Below is a small trained network, with its code and all its weights. Each question gives an input and a target symbol and asks what happens when units are switched off, that is, made to give their printed mean instead of their output.

import numpy as np


def w(rows, s, z=0):
    codes = np.array(rows[::2]) - 128.0
    scale = np.full(codes.shape[1], s)
    scale[-1] = z or s
    return codes * scale


def norm(h):
    return h / np.sqrt((h * h).mean(-1, keepdims=True) + 1e-5)


def f(y):
    return np.maximum(y, 0)


def softmax(a):
    e = np.exp(a - a.max(-1, keepdims=True))
    return e / e.sum(-1, keepdims=True)


def log_softmax(a):
    a = a - a.max(-1, keepdims=True)
    return a - np.log(np.exp(a).sum(-1, keepdims=True))


def net(x, mask):
    ids = ['Θαζηλμπψ'.index(c) for c in x.split()]
    T = len(ids)
    res = E[ids] + P[:T]
    r = norm(res)
    for j in range(3):
        rows = slice(4 * j, 4 * j + 4)
        q, k, v = (r @ M[0][rows].T for M in (Q, K, V))
        z = softmax(np.where(np.tri(T) > 0, q @ k.T / 4**0.5, -1e9)) @ v
        o = O[0][rows]
        res = res + np.where(mask[j], z, o[:, -1]) @ o[:, :-1]
    y = f(norm(res) @ A[0][:, :-1].T + A[0][:, -1])
    res = res + np.where(mask[3:11], y, B[0][:, -1]) @ B[0][:, :-1]
    return log_softmax(norm(res)[-1] @ U[:, :-1].T + U[:, -1])


Q, K, V, O, A, B = {}, {}, {}, {}, {}, {}
E = w([
[254,139,162,77],'Θ',
[64,166,169,192],'α',
[140,60,128,181],'ζ',
[195,14,190,159],'η',
[95,212,149,105],'λ',
[210,131,64,148],'μ',
[216,49,148,128],'π',
[159,235,161,42],'ψ',
],0.0049)
P = w([
[137,148,102,151],'0',
[209,199,133,255],'1',
[103,129,100,126],'2',
[145,141,125,119],'3',
[206,180,169,228],'4',
[103,111,102,102],'5',
[147,129,146,101],'6',
[207,159,213,192],'7',
[102,109,117,84],'8',
[145,118,159,100],'9',
],0.0078)
Q[0] = w([
[204,123,172,128],'H1',
[225,151,179,144],'H1',
[119,98,116,174],'H1',
[90,115,92,149],'H1',
[33,101,57,177],'H2',
[88,135,169,120],'H2',
[140,130,131,249],'H2',
[143,211,160,121],'H2',
[83,142,212,179],'H3',
[94,185,132,109],'H3',
[183,131,178,130],'H3',
[145,193,195,254],'H3',
],0.016)
K[0] = w([
[90,78,120,70],'H1',
[86,96,82,58],'H1',
[104,109,105,181],'H1',
[131,157,124,198],'H1',
[172,174,58,158],'H2',
[154,158,157,130],'H2',
[117,109,122,232],'H2',
[39,160,180,124],'H2',
[108,93,5,120],'H3',
[136,168,69,121],'H3',
[130,82,152,46],'H3',
[77,104,82,79],'H3',
],0.016)
V[0] = w([
[106,33,71,52],'H1',
[172,137,119,42],'H1',
[63,159,63,65],'H1',
[119,120,255,65],'H1',
[158,81,89,85],'H2',
[201,115,110,129],'H2',
[202,179,58,166],'H2',
[177,190,109,197],'H2',
[40,79,110,145],'H3',
[151,63,196,113],'H3',
[105,215,152,58],'H3',
[174,127,76,106],'H3',
],0.0084)
O[0] = w([
[123,71,37,94,93],'H1',
[165,135,106,59,164],'H1',
[93,161,32,68,78],'H1',
[83,57,221,3,10],'H1',
[64,136,123,126,92],'H2',
[81,85,104,97,176],'H2',
[83,50,84,29,246],'H2',
[138,43,98,36,255],'H2',
[42,120,106,172,3],'H3',
[137,28,160,152,98],'H3',
[118,159,197,36,58],'H3',
[167,113,65,91,193],'H3',
],0.006,0.004)
A[0] = w([
[82,146,136,84,253],'N1',
[2,100,119,133,182],'N2',
[145,137,113,47,199],'N3',
[151,30,122,194,179],'N4',
[170,105,147,188,240],'N5',
[107,139,76,109,143],'N6',
[155,141,127,173,131],'N7',
[113,94,76,89,184],'N8',
],0.0089,0.0024)
B[0] = w([
[48,146,65,210,172],'N1',
[80,54,2,178,159],'N2',
[82,190,151,158,238],'N3',
[50,128,133,74,254],'N4',
[113,101,191,105,236],'N5',
[147,162,150,159,167],'N6',
[111,92,141,128,182],'N7',
[130,147,216,149,222],'N8',
],0.0077,0.005)
U = w([
[251,95,159,33,3],'Θ',
[137,175,222,236,171],'α',
[37,125,66,230,155],'ζ',
[127,52,181,169,127],'η',
[80,238,122,131,100],'λ',
[210,131,17,130,244],'μ',
[148,29,110,91,111],'π',
[104,176,147,16,69],'ψ',
],0.011,0.0045)

Each question gives the input, a string of symbols that net reads in full, and the target symbol t.
The units are the heads (4 rows each of Q, K, V and O) and the neurons (one row each of A and B). Each row of codes is followed by its name. A weight is (code - 128) times the scale printed after its matrix; where a second scale follows, it is the last column's (O, A, B and U).
mask holds one flag per unit, heads first, then neurons. A switched-off unit (its flag False) gives its mean, the last column of its rows in O or B, instead of its output. The means were averaged over made-up inputs and are rounded, as every weight is.
A unit's drop is (log p(t) with every unit on - log p(t) with that unit switched off) / (log p(t) with every unit on - log p(t) with every unit switched off).
The circuit of an input: a set's keep is (log p(t) with only the set's units on - log p(t) with every unit switched off) / (log p(t) with every unit on - log p(t) with every unit switched off). Starting from all 11 units, units are removed one at a time, each time the one whose removal leaves the highest keep (on an exact tie, the one counted first), for as long as the keep stays at least 0.8.
units of the circuit, in order: the units of the circuit, biggest drop first
most important unit: the unit with the biggest drop
k most important neurons: the k neurons with the biggest drops, biggest first
which heads matter: for each layer, one digit per head in row order, 1 if its drop is at least 0.15 and else 0, layers parted by /
drop when u is switched off: that unit's drop, to one decimal
input Θ μ μ λ η μ α α, target μ: most important unit : H1
input α Θ η μ ψ, target η: units of the circuit, in order : [H3; H1]
input ζ λ Θ α λ η λ λ, target η: which heads matter : 001
input ζ ζ η Θ μ Θ π π, target Θ: which heads matter : 100
input μ μ μ α α μ, target ζ: which heads matter : 010
input μ α μ π η π μ Θ, target π: units of the circuit, in order : [H3; H1]
input λ Θ μ α α η μ Θ α Θ, target α: which heads matter : 010
input ζ Θ α μ μ Θ η Θ λ λ, target λ: units of the circuit, in order : [H1; H2; N1; N5]
input μ π ζ μ μ π Θ η, target π: 2 most important neurons : [N4; N3]
input Θ μ ζ π α λ μ π, target λ: which heads matter : 101
input α ψ α μ μ Θ α λ μ, target α: which heads matter : 001
input λ ψ Θ μ π, target Θ: which heads matter : 000
input Θ μ μ, target ψ: 3 most important neurons : [N8; N3; N2]
input Θ μ ζ ψ α, target ζ: which heads matter : 001
input α α Θ Θ μ ζ Θ μ μ μ, target μ: most important unit : H1
input η Θ μ η η λ, target α: which heads matter : 010
input ψ μ λ ζ, target ζ: which heads matter : 110
input ψ μ μ, target λ: 2 most important neurons : [N3; N8]
input Θ η ψ α λ, target ψ: which heads matter : 101
input Θ μ λ μ ψ, target λ: units of the circuit, in order : [H1]
input π μ η ζ α η α μ, target η: which heads matter : 111
input ζ μ μ η α λ ψ ψ, target λ: which heads matter : 101
input η μ Θ α ζ, target Θ: which heads matter : 000
input ζ Θ μ μ μ π μ μ, target π: which heads matter : 001
input α π Θ η μ, target Θ: drop when N7 is switched off : 0.0
input μ α λ Θ Θ, target λ: drop when H2 is switched off : -0.1
input η α μ π μ η α η α μ, target η: units of the circuit, in order : [H3]
input α α π, target ζ: drop when H3 is switched off : 0.2
input ψ Θ μ η ζ, target μ: drop when H1 is switched off : 0.6
